Below are the code and all the weights of a small trained network. Each question names an input and a class and asks about switching units off, where a switched-off unit gives its printed mean instead of its output.

import numpy as np


def w(rows, s, z=0):
    codes = np.array(rows[::2]) - 128.0
    scale = np.full(codes.shape[1], s)
    scale[-1] = z or s
    return codes * scale


def f(y):
    return np.maximum(y, 0)


def log_softmax(a):
    a = a - a.max(-1, keepdims=True)
    return a - np.log(np.exp(a).sum(-1, keepdims=True))


def net(x, mask):
    res = np.array(x, float).reshape(1, 6) / 4 @ E
    y = f(res @ A[0][:, :-1].T + A[0][:, -1])
    res = res + np.where(mask, y, B[0][:, -1]) @ B[0][:, :-1]
    return log_softmax(res[-1] @ U[:, :-1].T + U[:, -1])


A, B = {}, {}
E = w([
[128,127,129,129],'x0',
[5,126,157,239],'x1',
[66,64,34,80],'x2',
[126,127,128,128],'x3',
[61,239,133,38],'x4',
[92,69,254,56],'x5',
],0.0084)
A[0] = w([
[191,139,119,97,50],'neuron 1',
[49,221,114,107,79],'neuron 2',
[172,173,188,164,109],'neuron 3',
[138,72,131,161,97],'neuron 4',
[131,120,127,129,78],'neuron 5',
[199,113,118,50,90],'neuron 6',
[153,185,53,141,65],'neuron 7',
[109,64,94,124,98],'neuron 8',
[160,141,206,139,110],'neuron 9',
[135,107,120,152,163],'neuron 10',
[183,167,111,79,79],'neuron 11',
[139,175,152,145,92],'neuron 12',
[65,123,126,180,46],'neuron 13',
[107,116,160,93,85],'neuron 14',
[95,248,138,80,30],'neuron 15',
[105,129,136,152,39],'neuron 16',
[63,50,50,58,135],'neuron 17',
[159,133,93,53,111],'neuron 18',
[153,160,95,167,87],'neuron 19',
[141,142,105,144,50],'neuron 20',
[184,197,171,162,75],'neuron 21',
[145,155,103,163,98],'neuron 22',
[115,87,178,93,54],'neuron 23',
[210,96,111,92,86],'neuron 24',
[88,162,133,150,133],'neuron 25',
[122,59,172,97,77],'neuron 26',
[142,171,97,163,72],'neuron 27',
[139,179,92,130,93],'neuron 28',
[187,68,123,181,134],'neuron 29',
[168,123,131,89,66],'neuron 30',
[54,140,155,191,28],'neuron 31',
[148,127,125,112,58],'neuron 32',
[128,90,206,112,69],'neuron 33',
[118,111,171,95,46],'neuron 34',
[82,161,95,87,93],'neuron 35',
[167,65,129,186,22],'neuron 36',
[155,129,87,181,110],'neuron 37',
[150,141,82,165,99],'neuron 38',
[135,127,118,130,247],'neuron 39',
],0.015,0.011)
B[0] = w([
[88,106,140,193,165],'neuron 1',
[171,44,163,93,228],'neuron 2',
[180,160,26,156,196],'neuron 3',
[169,65,148,84,167],'neuron 4',
[132,114,107,127,128],'neuron 5',
[69,70,145,170,213],'neuron 6',
[48,151,87,78,198],'neuron 7',
[210,166,91,133,171],'neuron 8',
[167,195,61,129,193],'neuron 9',
[151,125,179,101,179],'neuron 10',
[113,80,166,209,188],'neuron 11',
[174,130,96,135,154],'neuron 12',
[101,92,145,254,170],'neuron 13',
[103,125,88,109,157],'neuron 14',
[180,15,141,62,211],'neuron 15',
[103,123,150,193,132],'neuron 16',
[214,216,33,168,251],'neuron 17',
[127,102,165,206,206],'neuron 18',
[76,147,113,96,170],'neuron 19',
[95,104,102,104,133],'neuron 20',
[198,145,28,151,185],'neuron 21',
[78,155,120,94,163],'neuron 22',
[42,152,97,94,162],'neuron 23',
[87,115,157,206,199],'neuron 24',
[132,124,168,182,184],'neuron 25',
[62,173,78,79,173],'neuron 26',
[73,133,100,81,162],'neuron 27',
[82,145,125,74,172],'neuron 28',
[178,79,165,57,222],'neuron 29',
[116,105,112,171,157],'neuron 30',
[87,82,129,210,182],'neuron 31',
[118,131,147,182,131],'neuron 32',
[44,157,88,85,181],'neuron 33',
[79,109,88,113,149],'neuron 34',
[204,88,165,103,190],'neuron 35',
[146,7,142,72,166],'neuron 36',
[91,139,137,87,191],'neuron 37',
[59,155,115,95,180],'neuron 38',
[129,215,253,131,249],'neuron 39',
],0.0086,0.011)
U = w([
[79,71,155,254,92],'0',
[196,23,146,41,98],'1',
[24,154,82,57,95],'2',
[153,159,168,137,249],'3',
[224,167,53,174,89],'4',
],0.008,0.018)

Each question gives the input, the list of numbers given to net, and the class t.
The units are the neurons (one row each of A and B). Each row of codes is followed by its name. A weight is (code - 128) times the scale printed after its matrix; where a second scale follows, it is the last column's (A, B and U).
mask holds one flag per neuron, in row order. A switched-off neuron (its flag False) gives its mean, the last column of its row in B, instead of its output. The means were averaged over made-up inputs and are rounded, as every weight is.
A unit's drop is (log p(t) with every unit on - log p(t) with that unit switched off) / (log p(t) with every unit on - log p(t) with every unit switched off).
The circuit of an input: a set's keep is (log p(t) with only the set's units on - log p(t) with every unit switched off) / (log p(t) with every unit on - log p(t) with every unit switched off). Starting from the 12 units with the biggest drops (on a tie, the unit counted first), units are removed one at a time, each time the one whose removal leaves the highest keep (on an exact tie, the one counted first), for as long as the keep stays at least 0.8.
units of the circuit, in order: the units of the circuit, biggest drop first
top k neurons: the k neurons with the biggest drops, biggest first
drop when u is switched off: that unit's drop, to one decimal
input [-6,-6,5,-5,-5,0], class 0: units of the circuit, in order	(neuron 24; neuron 6)
input [-2,1,3,8,-5,-4], class 1: top neuron	(neuron 29)
input [-2,-3,2,-8,-4,5], class 2: units of the circuit, in order	(neuron 26; neuron 33)
input [-6,-3,-8,-4,7,4], class 4: units of the circuit, in order	(neuron 3; neuron 21)
input [4,-7,3,-1,-6,5], class 0: units of the circuit, in order	(neuron 24; neuron 6)
input [3,1,4,-3,-3,5], class 2: top 3 neurons	(neuron 26; neuron 23; neuron 33)
input [5,-6,-4,1,7,8], class 2: units of the circuit, in order	(neuron 33; neuron 23)
input [-4,-7,2,-4,-6,4], class 0: top 2 neurons	(neuron 24; neuron 6)
input [4,-4,8,0,8,7], class 1: top 2 neurons	(neuron 15; neuron 35)
input [0,5,6,2,6,4], class 1: top 3 neurons	(neuron 2; neuron 35; neuron 15)
input [2,-6,-6,-4,6,0], class 0: top 2 neurons	(neuron 11; neuron 6)
input [-7,-8,-8,7,-5,5], class 0: top 4 neurons	(neuron 6; neuron 24; neuron 17; neuron 1)
input [7,1,1,-6,8,-7], class 1: top 2 neurons	(neuron 15; neuron 2)
input [3,-1,-8,2,-6,1], class 4: units of the circuit, in order	(neuron 3)
input [-2,-4,-6,8,5,1], class 4: units of the circuit, in order	(neuron 21; neuron 3)
input [-7,8,6,-1,8,-8], class 0: top 2 neurons	(neuron 13; neuron 31)
input [-3,3,7,-1,6,-5], class 4: top 2 neurons	(neuron 17; neuron 29)
input [5,-4,-4,-7,-7,-2], class 1: top 2 neurons	(neuron 29; neuron 36)
input [-3,3,6,3,-4,0], class 4: top 2 neurons	(neuron 17; neuron 8)
input [-3,1,6,5,-1,0], class 4: top neuron	(neuron 17)
input [1,0,0,-6,7,-7], class 1: top 3 neurons	(neuron 15; neuron 2; neuron 35)
input [7,2,-3,-1,8,6], class 1: top 2 neurons	(neuron 15; neuron 2)
input [-2,-1,-7,5,5,5], class 4: drop when neuron 29 is switched off	0.1
input [0,1,-7,7,-3,-2], class 4: drop when neuron 21 is switched off	0.3
input [1,1,-2,-5,0,-5], class 2: drop when neuron 1 is switched off	0.0
input [4,-5,-1,3,1,1], class 0: drop when neuron 6 is switched off	0.1
input [-3,-3,6,1,4,-8], class 2: units of the circuit, in order	(neuron 7)
